In the rows, 128 means zero.
Each row is followed by its class; each block has classes of its own.
[145 164 150 150 165 130  92  43 155 106 125  73 156 111  98 162 114  54
 175 116  99 131 113  95 119 184 132 145 154 126 132 129 161]
salik
[130 166 138 143 104 117 109  82 156  80 171 137 175 119  74 154 127 108
 140 107 148 130 139 132 128 187 213 124 155 127 154 132 148]
sinud
[120 110 108 152 164 105 159 142 125 162  85  97 106 149 144 112 128 118
 125 138 127 117 138 116 131 119  91 142 132 100 153 102 164]
Non
[123 154 142 109 153 138 119 106 109  64 145  86 133 102 142 146 130 130
 136  96 131 122 128  92 133 157 120  99 105 165 114  76 103]
Non
[108 138 153 113 111 123 107 112 177 132 132  72 131 132 148 145 129 138
  75 125 127 110 133  55 131 177 178 118 188 128 113  81 135]
bute
[ 94 150 172 101 119 104 103 112 171  97 146  76 133 102 167 180 103 143
 131 150 112 135 179  65 101 144 138 140 135 162  99  64  90]
dudaz
[ 75 130 139 150 179 107 156 105 124 152  77 102  82 177 152 104 121 155
  98 158 121 145 112 133 107 155 133 157  99  94 146  77 160]
mik
[127 131 108 146 162 113 162 136 133 160  80  80  93 168 136 103 130 146
  79 148 148 129 116 128 121 148 107 154 107 122 147  98 181]
sig
[144 127  91 170 142 144 146 135 177 144 121  90 158 134 141  85 150  57
  94 119 171  82 142 167 129 103 116 170 123 129 174 165 206]
salik
[105 123 133 128 128 122 142 128  78 169 102 190 106 157 133  96  90 175
 118 136 141 174  63 155 126 145 140 133 124 121 134 109 100]
mik
[ 93 105 146 111 135 121 126  92  89 160 106 149 105 147 119 134  72 169
 155 155 110 174  86 129 121 157 117 110 142 101 119  93  62]
dudaz
[104 136 138 103 145 111 117  98 152  88 133  84 104 116 125 136  94 147
 126 135 130  98 147  93 111 156 141 122 120 140 101  74 118]
sig
[137 106 129 134 130 127 144 138  62 173 111 149 110 149 120 114  55 156
 146 126 124 159  79 128 130 145 105 115 181 115 122 114  87]
Nuzof
[121 119 143 124 106 116 143 131  98 145 129 172 117 154 157 130  93 170
 109 136 137 170  63 137 127 143 133 126 142 143 132 111 100]
bute
[135 140 139 138  78  99 136 103 162 110 157 114 175 120 150 121 128 121
  91 100 133  95  98 104 125 133 169 135 160 144 131 146 192]
Non
[131 137 145 155 198 143 141 116 142 111 116  83  96 130 105 125 131 103
 172 114 162 137 166 126 132 166 121 151 108 131 144 112 156]
lume
[134 146 178 137 161 162  77  80 113  94 111 108 186 143 104 116 150  93
 125 135 153 174 120 126 138 172 145 150  89 178 144 128 141]
salik
[101 128 154 116 137 123 157 108  92 156 122 156  97 142 135 134  91 164
 141 149 124 184  79 124 104 149 119 129  97 130 126 114  90]
dudaz
[ 96 123 112 137 155 132 170 110 154 150  89  83  99 159 144  83 133 144
  79 138 150 115 117 123 117 124 117 157 114 117 155 107 164]
dudaz
[ 62 161 143 103 149 131 127  94 155  84 117 123 122 144 192 133 104 122
 118 139 101 130 127 119  98 115 120 140  84 131 128  94  93]
salik
[129 122 109 150 176 117 164 158 114 156  99  96  96 163 140  97 145 140
  81 139 139 120 131 143 133 124  94 153 104 112 150  99 157]
lume
[108 158 170 155 181 183 135  80 106  75 155 110 105 111 160 115 114  53
 176  64 112 120  96 125 126 203 110 118  55 129 132 108 171]
mik
[116 118 139 130 137 131 157 120  70 159 135 176 102 146 147 124  91 159
 132 138 120 176  72 151 112 134 110 114 102 122 139 120  84]
sinud
[ 91 121 119 146 157 118 174 115 149 158  80 104  99 163 140  93 133 139
  97 150 143 128 131 123 119 120 115 166 115 111 166 103 161]
dudaz
[110 117  85 142 150 127 171 145 156 167  80 128  86 175 151  84 125 132
 104 150 157 127 125 148 128 100 110 158 122 109 169 121 169]
sig
[119 140 112 138 115 126 138  66 169 135 126 103 119 141  80  91 134  96
  91 127 148 122 114 115 114 166 192 162 130  96 144 180 206]
sig
[115 144 139 119 134 136 152 158 157  98 139 114 130 111 197 125 123 117
 115 127 146 134 150 123 111 107 126 168 107 154 131  97 126]
salik
[122 122 132 123 121 128 133 110  83 148 120 174 131 163 138 122  92 153
 118 131 123 166  66 157 139 160 117  93 122 118 132 120  98]
sig
[135 121 159 161 140 146 145  77 184 132 136  85 139 140 166 102 117  92
 137  75 141  98  86 102 124 175 139  97 155 110 128 156 221]
Non
[101 117 138 121 142 116 165 116  83 176 113 164  88 160 139 116  95 182
 117 145 127 177  75 140 126 126 130 131 131 114 137 116  79]
lume
[103 128 124 136 122 115 150 108  78 162 126 184 105 145 145 113  69 153
 128 127 137 183  84 152 122 139 144 127 144 116 138 118  78]
mik
[107  99 114 116 125 116 148 121  66 159 127 148 110 146 133 117  55 166
 122 145 121 156  90 140 122 126 107 111 143 111 127  96  56]
dudaz
[149 173 146 144 149 183  91  70 130  77 154 133 164 157  89 111 189  74
 131  81 126 125  86 141 146 213 145  56  91 113 137 169 176]
Nuzof
[112 117 133 130 137 122 140 119  65 173 105 152 101 156 115 122  69 152
 145 146 114 174  89 122 124 149 118 124 162 106 133 107  79]
Nuzof
[ 99 105 127 119 113 125 147 130  85 170 117 161 117 146 120 114  92 161
 121 145 136 155  98 139 133 140 128 118 131 109 139 108  85]
dudaz
[112 127 100 144 161 117 175 137 134 166  76  86  82 176 135 100 121 142
  88 146 143 128 122 120 122 137 115 149 116 102 153 109 176]
sig
[138 128 125 108 143 163  98 169 134 110 145 111 136 116 119 140 135 117
 164 111 126  79 152 112 142 126 104  66 141 136 102 113  97]
Nuzof
[128 121 140 120 133 119 147 152 110  73 170 104 141 111 179 137 101 128
  86 109 127  98 141 111 125 122 118 124 125 164 118  77 104]
bute
[145 147 143 151 135 120  73  98 168 139 117 140 179 155  45 116 161 100
 130 134 149 119 127 115 140 182 206 122 152 120 141 155 198]
mik
[130 111 125 132 120 129 150 120  71 177 133 169 100 151 125 101  78 168
 119 135 139 167  62 141 115 137 125 116 126 121 135 130 100]
sinud
[113 117 135 117 114 120 130 127  86 160 109 180 115 161 142 115  67 159
 126 142 124 162  73 141 134 154 114 114 130 123 128 100  96]
sig
[ 83 123 112 157 144 103 161 103 160 163  72 106  92 176 150  97 126 157
  94 154 136 116 127 129 119 111 122 167 142 104 178  88 165]
sinud
[122 103 121 124 135 120 144 128  60 161 119 155 115 155 131 108  81 162
 124 127 121 153  56 139 135 163 118  91 137  93 128  96 103]
Non
[104 119 125 123 129 123 153 109  99 171 112 148 103 156 134 117  68 158
 126 141 127 171  82 125 115 141 122 123 142 109 134 115  89]
dudaz
[ 55 160 163 113 149 122 113  83 133  81 126 131 118 144 179 122 117 142
 101 137 106 134 121 118 111 154 151 142  82 138 130  54 107]
mik
[108 130 154 120 129 118 141 124  75 149 108 163 123 149 121 145  85 156
 150 153 124 208 112 112 121 140 125 140 119 140 136 114  75]
dudaz
[ 87 121 142 110  97 133  98 136 185 120 132 139 153 125 158 133 117 129
 135 132 142 110 180 118 143 138 146 112 163 120 130  84  96]
dudaz
[115 111 144 124 132 113 155 128  70 166 124 160  98 155 139 112  76 179
 119 134 122 161  64 140 127 140 119 126 132 119 122 110  92]
lume
[111 118 106 145 152 118 141 137 125 161  94 108  90 165 131  99 120 131
 120 153 125 111 131 122 125 122 101 140 143 101 149  94 148]
Nuzof
[102 120 148 112 116 129  76 123 145  97 135 126 147 123 132 134  73 129
 164 113 119  80 160 113 138 158 122  85 186 119 102  76  82]
Nuzof
[118 123 107 145 104 123  92  91 212 116 144 156 144 100  96 141 143  87
 198 121 151  69 181 171 129  97 128 115 149 116 147 178 132]
sinud
[172 129 135 117 135 132 108 155 143  78 180  98 143  82 124 144 123 112
 126 103 160  94 160 101 128 144 131 113 140 178  99 106 118]
bute
[121 134 136 124 108 138 159 137 133  90 187 114 115  96 191 126 115 141
 114  86 135  77 126 120 121 120 114  94 112 151 119  91 118]
sinud
[111 111 145 120 132 126 144  95  89 157 118 171 113 154 139 117  66 157
 126 131 122 170  62 149 125 173 126 101 133 103 122 116  92]
sig
[105 109 122 146 185 105 147 138 142 171  71  85  78 183 153 102 130 153
 103 171 119 124 133 124 122 107  91 167 122 104 147  85 158]
lume
[120 112 107 155 162 116 156 129 154 149  90 118  93 165 129  98 128 142
 134 148 139 110 133 135 119 100 110 150 133 106 164 108 170]
sinud
[108 116 140 130 133 121 136 108  83 181 110 174  92 147 122 101  91 169
 132 153 145 188  68 144 117 145 150 147 125 127 131 117 104]
mik
[111 113 121 125 126 118 145 136  97 171 119 156  97 168 144 104  82 180
 111 136 138 148  77 145 141 141 133 120 161 107 137  87  95]
lume
[107 170 156 159 148 130 152  47 147  90 145 167 140 158 148 114 160  69
 105 100 120 142 110 144 130 204 146 107  65 101 168 141 191]
sig
[ 99 120 107 150 157 124 160 139 143 157  70 104  81 173 144  84 115 139
 123 155 151 129 139 129 114  92 102 181 136 128 163 113 158]
Nuzof
[101 104 148 111 142 113 123 152 150 151 103  91 102 141 157 150 104 151
 135 167 111 124 160 100 117 133 114 123 132 111 103  86 118]
sig
[ 46 194 170 150 138 118 129   4 204  64 132 147 118 142 193 138 126  96
 143 108 107 117 119 127  98 157 130 145  77 143 174 100 153]
sinud
[109 129 146 140 101 127 136  68 148  95 185 124 127 118 164 130 104  91
 111  98 116 112  98 126 120 174 163 118 146 105 132 128 148]
bute

A new block, with new classes.
[108 137 133 128  76 102 122 127 114  39  95  99 111 115 136 108 166 150
 162 134  93 120 168 128 115 150  79 131 145 135  94 147 136]
gisi
[118 133 156 127 129 123 121 117  95 149 103 126 155 124 134 119  90 121
 129 104 119 104 111 172 119 136 147  85 131 157 135 109 101]
Dibe
[ 98 135 153  49 129  96 135 134 101 179 130 101 139 165  99 158  87 108
  87 107  80 114 110 135 145 123 162 157 140 141 160 102 122]
Mesi
[146 116 134  42 130  93 119 128 105 165  92 108 148 148 120 162  69 115
  73 101  69 130  96 178 135 151 141 176 159 150 162  70  84]
Dibe
[164 162  97 202 140 147 131 135 132  98 150 143 128 132 104 147 147  72
 192 136 149 124 137  43 149 108 121 106 140 119 119 125 147]
gisi
[144 156 159 103  76 128 114 154  98  74  60  66 109  81 145  86 119 163
 144  99 144  83 125 153 119 122  76 142 119 112 128 162  83]
dod
[107 161 105  89  91  94 145  60  95 144 130  80 158 114  89 217  89  73
 141 115 116 130 137 115 110 132 135 133 173 114 142  67 141]
kelan
[128 123 160 112 121 130 144 173 133 200 104 140 137 176 127 120  70 128
 127 108 103 113 101 114 129 106 164 157 122 112 172 159  55]
dod
[104 111 130  63 135  77 143 148  82 180 139 140 131 162  86 186  80 114
  95 126  59 127 115 131 121 133 150  99 165 187 144  90 148]
sib
[206 157  83  89 144  89 160 136  93  99 109  96 139 143 127 172 109  77
 126 136  92 132 179  96 113 141 111 140 220 132  98  28 121]
zilig
[188 185 131  80 111 102 133 186 137 126 112 108 117 130 111 122 183  96
 147 122 142 149 131 119 133 159 143 122 132 105 151 124 132]
dod
[147 178 156 107  78 113 135 145 117  48  58 107 110 128 122  79 196 147
 154  99  68  86 170 121  90 129  84 134 152 123 100 165  98]
zilig
[135 122 153 107  90  68 138 142  83 155  66 126 172 146 103 149  46 118
 114 120  43 111 113 193 106 138 148  98 169 174 113 134  88]
zilig
[128 164 129 173 130 129 116 134 148  81 130 140 133 155  90 134 191 101
 167 115 122 115 130  74 126 134  98 110 121 144 116 123 154]
sib
[ 87 147 119 183 113 117 121  82 137 104 105 169 130 117  77 137 125  64
 166 112 137  91  76 165 105 128 108  80 120 139 113 126  98]
zilig
[116 192 160 128 106  96 101 171 139  48 139 122  93 134  99  94 192 134
 151 126  98 124 160  83 100 145  76 126 125 135 108 152 172]
sib
[119 138 162 102  61  81 107 145 124  88 103 101 117 115 125 108 126  95
 167 107  95 129 110 150 105 172  88 114 137 121 123 137  97]
led
[153 124 169 100 107 112 148 182  89 177 109 107 154 152 135 134 104 130
 118 124 112 127 139 146 154 157 181 105 148 143 123 116  99]
gisi
[116 154 115 200 120 120 127 117 136  86 149 143 124 125 118 110 185 113
 185 119 120 122 149  67 117 108 114 104 111 138  95 160 139]
gisi
[102 146 140  91 112 110 138 141 130 169 135 102 157 123 131 150  77 124
 136 133 106 147 124  81 124 132 176 163 131 114 135 147 157]
kelan
[132 147 118 100  85 103 116 135 118  48  73  96 121 118 107 109 159 114
 172 106 115 122 147 148  82 136  86 100 140 137 142 115  98]
dod
[156 182 169 121 120 128 105 159 111  89 118  96 108 125 109 105 174 143
 169 107 151  95 139 111 120 130 114 101 125 124 135 155 122]
gisi
[137 174 162  57 126  87 144 173 122 208  92 120 148 161  82 145  82  78
  94 120 106 126  90 139 123 164 194 155 148 113 148 111 100]
zilig
[132 154 173 101 117  82 133 121 106 208  81 118 140 146 141 123  56 119
  95  99  87 108  79 181 128 161 135 158 139 124 127 121  47]
Dibe
[100 107 158 109  80 126 106 130 125  44  92 104 111 109 168  84 160 142
 161 109  88 110 144 174  95 152  66 113 141 142 123 135 102]
led
[ 89 209 154  62  85 126 121 168 140  72  48 101  85 106  91  65 171  93
 134  88 106  92  88 134 123 146 100 152 105 127 149 161  78]
sib
[174 136 107 125 109 127 170  93  99 119  65 141 136 164 134 120 102 127
 130 137  65 125 195 146  84 118 102  98 194 128 101  88  93]
kelan
[122 138 144 114  86  87 141 116 103 202 100 121 181 128 115 167  58  83
 109 118  81 146  89 183 137 146 197 138 147 134 128 138 101]
zilig
[151 164  99 161 141  92 144 131 138 149 172 153 131 149 107 154 128 101
 117 153 126 139 155  92 149 120 113 126 154 104 127 106 119]
Dibe
[130 178 145 130  65 116 114 140 115  54  54 122 119 104 126  95 198 128
 163  99  63 110 148 148 105 160  91 101 148 155 114 163 125]
Mesi
[160 126  87 144 107  84 174  72  88 123 119  91 164 146 126 190  85  80
 132 154  54 143 189  90 104 117  85 132 205 113 102  78 173]
led
[163 134 115  59 137 121 150 124  96 194 112 103 143 144 156 129  81  96
 105 138 105 147 147 136 141 146 168 139 174 153 123  69 113]
vas
[118 140 107 159 112 133 122 110 146  94  87 132 166 129 124 126 124  59
 152 101 113 129 111 156 127 156 116 112 135 151 124  78 108]
Mesi
[ 92 165 134 103  81  84 105  90 112  39  92 112  85 116  76 107 151 108
 172 108  86 102 112 132  98 118  96 117 114 142 126 165 124]
gisi
[134 186  84 163 108  87 173 109 135 112 119 114 146 119  91 155  94  92
  99 136  97 130 169 125 122  93  92 131 167 103 126 119  86]
Mesi
[151 152 118 101 115  89 188  94  97 166 113  73 160 130 102 184  59  77
 104 129  61 137 147 122 116 108 112 151 190 123 117  90 104]
vas
[108 135 137 174  94 161 121 120 118  91 112 119 152  93 135 106 124  99
 176 109 169  96 119 121 145 128 119  86 102 137  88 112 124]
kelan
[ 71 136 125  99  83 108 112 113 116  60  69 111 116 124 126  98 139 132
 147 104  82 111 148 149  89 147  91 121 151 155 127 117  82]
Mesi
[ 96 162 120 151 125  98 144  85 127  90 124 111 135 133 132 155 121 113
 138 137  89 134 152 138  96 141  84 128 166 138 111 101 141]
sib
[ 81 141 130  40  81  92 134  98 117  65  79  53 125 121 136 127 169  89
 150 100  66 116 140 135  97 156  82 161 157 127 140  98 116]
led
[107 127 117 212 140 135 122  95 137 111 156 141 140 114 131 149 116  95
 162 133 156 102 104 116 146 101 110  90 120 138 120 130 113]
led
[146 142 184  89  68  95 117 179 107  53  61 105 125 116 124  89 111 139
 122 109  65 134 136 189  92 181  99 103 141 159  99 125 136]
sib
[146 133 106 107 109 111 178 133 104 146 116 122 120 137 129 154  98  52
 121 141  89 139 150 100 127 142 118 131 191 103 124  65 102]
led
[195 157 101 170 111 133 160 109 118 163 120 133 150 140 125 153  99 102
  83 128  95 166 162 140 141 106 121 151 169 101 117 103  94]
sib
[180 157 101 102 145  97 156 182 127 149 168 114 130 146  89 145 109 116
 114 156 125 144 156  78 145  82 130 141 161  84 132 145 120]
zilig
[ 86 186  70 115 137  96 134  70 149 116 173 115 109 122 118 178 150  79
 121 136 122 143 138 131 144 113 106 162 166 111 162  94  99]
Mesi
[163 174 142 132  83 102 124 158  87  45  69  77 133 100 108 123 149 133
 164 135  83 122 167 112 108 146  98 108 161 143  99 156 166]
gisi
[ 93 163 146 117 110 105 115 128 133  50  66 119  93 135 113  75 181 157
 122 127  86 118 147 148  96 143  82 148 136 127 114 144  66]
Dibe
[168 135  87 166  81 130 160  83  99 130 126  79 173 120 136 190 118  84
 125 108  86 125 177 114 149  78  76 152 194  99 141  97  60]
led
[126 167 117 190 144 110 129 147 140  50 154 155 116 121  97 124 179  90
 179 141 120 140 143  75 119 129 125  63 131 152  93 125 172]
Mesi
[185 121 100 179 101 110 165  67 102 112  99 108 165 146 123 180  76 110
 112 136 103 139 178 163 109 104  93 130 176 103 112  71 111]
dod
[156 155 107 197 137 139  97 120 136  89 141 167 132 115 109 116 169  79
 160 119 152 123 115 128 144 131 101  80 117 144 116 103 128]
Dibe
[135 135  74 143 106 100 173  86  99 165 140 131 113 116 103 189  79  48
  99 136  98 155 125 123 149 120 115 167 177  98 111  72  86]
gisi
[141 179  84 107 122 102 164 132 129 167 153  99 145 114 141 167 117  84
 134 133 109 146 154  94 136 121 110 151 179 108 128  98 100]
kelan
[101 123 104 130 112  99 155  98 105 138 147 151 144 177  74 161 129  75
 136 129  85  91 136 102 156  82 135 108 141 140 118 118 127]
zilig
[143 159  99 185 149  81 110 154 148 102 140 149 143 113  90 128 113 103
 159 143 133 133 105  75 117 134  96 100 117 142 103 141 158]
Dibe
[139 152 127 163 114 118 104 130 128  69 117 124 122  89 169  99 116 104
 207 112 130 126 128 104  85 165  78  99 143 149  70  98 127]
kelan
[ 67 160 138 143  60  97 125 116 143  80  81 108 117 101 126  73 158 127
 169 108  71 116 136 143  90 132  58 129 130 148 100 188  49]
vas
[ 78 160 123  60 105  93 158 111 101 252 134 104 160 115  73 176  71  98
  91 104 116 108  85 133 139  92 172 134 118 120 168 150 106]
kelan
[144 139 157  91 117  97  94 102 121 179  74 106 179 144 133 154  91 123
 116  66  75 110  78 178 102 167 123 166 138 153 162 106  90]
Dibe
[ 96 145 141  70 132  76 102 135 103 114  85 110 118 136  82 110  56 135
 144 128 109 125 107 152  66 134 153  98 134 162 155 140 102]
gisi
[ 99 153 135 188 107 132 124 113 130  85 143 125 143 100 144 136 121  99
 201 133 143 104 129  57 129 144 106 112 120 130  75 125 196]
kelan
[120 170 120  30 114 103 135 122 120 216 100 107 154 135  89 161 109  80
  83  94 114 120  92 150 140 141 177 158 132 136 168  86  96]
kelan
[205 151  94 132 133 140 173 175  97 156 149 132 134 154 136 149 156  46
 127 132  93 167 172 110 162 137 105  99 200 128 109  47 110]
sib
[175 105 144 124 104 149 151 177  96 178 121 139 137 147 173 107  80 126
  86 111  84 139 157 138 169 123 142 148 163 122 111 100  64]
Mesi
[167 128 138  79 124  99 143 115  99 133  99  98 134 136 140 152  89 143
 113 106  96 123 136 169  98 117 137 132 153 138 149 101 102]
dod
